Below are the code and all the weights of a small trained network. Each question names an input and a class and asks about switching units off, where a switched-off unit gives its printed mean instead of its output.

import numpy as np


def w(rows, s, z=0):
    codes = np.array(rows[::2]) - 128.0
    scale = np.full(codes.shape[1], s)
    scale[-1] = z or s
    return codes * scale


def f(y):
    return np.maximum(y, 0)


def log_softmax(a):
    a = a - a.max(-1, keepdims=True)
    return a - np.log(np.exp(a).sum(-1, keepdims=True))


def net(x, mask):
    res = np.array(x, float).reshape(1, 4) / 4 @ E
    y = f(res @ A[0][:, :-1].T + A[0][:, -1])
    res = res + np.where(mask, y, B[0][:, -1]) @ B[0][:, :-1]
    return log_softmax(res[-1] @ U[:, :-1].T + U[:, -1])


A, B = {}, {}
E = w([
[172,116,85,46,172,139,51],'x0',
[133,85,150,161,212,25,130],'x1',
[145,124,250,91,144,145,127],'x2',
[144,122,132,139,116,125,111],'x3',
],0.012)
A[0] = w([
[133,115,185,120,173,86,126,84],'n1',
[104,135,184,124,101,153,162,187],'n2',
[152,129,111,97,153,135,108,129],'n3',
[123,105,42,170,171,61,131,159],'n4',
[171,128,78,8,181,122,46,133],'n5',
[116,138,154,163,103,131,147,241],'n6',
[124,121,108,184,137,81,144,162],'n7',
[123,121,168,117,137,124,120,106],'n8',
[142,130,116,169,152,102,127,161],'n9',
[131,134,154,153,156,91,134,188],'n10',
[125,137,211,60,76,194,131,132],'n11',
[107,139,133,175,125,114,153,231],'n12',
[135,122,213,102,160,94,126,51],'n13',
[128,138,51,146,88,165,132,215],'n14',
[149,112,85,131,131,103,110,125],'n15',
[128,131,147,72,102,173,107,113],'n16',
[140,151,183,124,111,172,120,144],'n17',
[114,138,37,115,37,187,140,254],'n18',
[151,125,128,64,135,144,98,146],'n19',
[139,104,214,114,178,88,129,38],'n20',
],0.017,0.0054)
B[0] = w([
[108,164,90,154,145,168,102,181],'n1',
[195,140,119,74,85,123,97,197],'n2',
[133,103,110,132,165,124,109,165],'n3',
[75,105,109,93,142,23,83,241],'n4',
[159,42,60,153,252,135,97,247],'n5',
[167,174,125,79,61,116,112,191],'n6',
[51,148,175,148,133,100,163,196],'n7',
[138,139,120,134,125,162,130,154],'n8',
[82,139,143,120,124,106,149,174],'n9',
[95,124,122,147,82,125,147,182],'n10',
[198,90,184,78,144,87,154,231],'n11',
[84,168,189,160,102,109,161,193],'n12',
[141,152,94,161,116,198,107,184],'n13',
[92,163,102,159,102,180,117,210],'n14',
[89,126,110,110,142,104,109,172],'n15',
[134,86,176,158,162,149,177,183],'n16',
[184,128,135,77,123,139,118,187],'n17',
[128,163,90,181,103,234,115,250],'n18',
[121,111,148,168,161,156,191,180],'n19',
[111,161,78,167,118,199,108,190],'n20',
],0.033,0.019)
U = w([
[139,249,151,158,46,210,104,249],'0',
[128,81,67,183,141,241,106,126],'1',
[53,127,207,129,78,55,169,193],'2',
[118,104,109,109,204,22,52,15],'3',
[239,120,252,24,65,156,167,145],'4',
[255,58,226,110,201,160,205,27],'5',
],0.0072,0.0014)

Each question gives the input, the list of numbers given to net, and the class t.
The units are the neurons (one row each of A and B). Each row of codes is followed by its name. A weight is (code - 128) times the scale printed after its matrix; where a second scale follows, it is the last column's (A, B and U).
mask holds one flag per neuron, in row order. A switched-off neuron (its flag False) gives its mean, the last column of its row in B, instead of its output. The means were averaged over made-up inputs and are rounded, as every weight is.
A unit's drop is (log p(t) with every unit on - log p(t) with that unit switched off) / (log p(t) with every unit on - log p(t) with every unit switched off).
The circuit of an input: a set's keep is (log p(t) with only the set's units on - log p(t) with every unit switched off) / (log p(t) with every unit on - log p(t) with every unit switched off). Starting from the 12 units with the biggest drops (on a tie, the unit counted first), units are removed one at a time, each time the one whose removal leaves the highest keep (on an exact tie, the one counted first), for as long as the keep stays at least 0.8.
circuit, biggest first: the units of the circuit, biggest drop first
most important unit: the unit with the biggest drop
k most important neurons: the k neurons with the biggest drops, biggest first
drop of u: that unit's drop, to one decimal
input [5,8,0,8], class 3: 2 most important neurons => n4, n18
input [-2,-7,1,-1], class 4: most important unit => n11
input [0,-1,7,5], class 4: circuit, biggest first => n5, n11
input [0,0,-2,-5], class 0: 2 most important neurons => n5, n11
input [-2,1,1,2], class 0: 2 most important neurons => n11, n4
input [-7,7,1,8], class 0: 3 most important neurons => n20, n13, n1
input [7,8,0,0], class 3: 3 most important neurons => n4, n18, n14
input [-1,8,0,1], class 2: 3 most important neurons => n18, n4, n5
input [-8,0,6,8], class 4: 2 most important neurons => n11, n18
input [0,-3,7,-6], class 4: drop of n5 => 0.5
input [6,-2,3,6], class 5: drop of n9 => 0.0
input [-6,-8,3,2], class 4: drop of n11 => 0.1
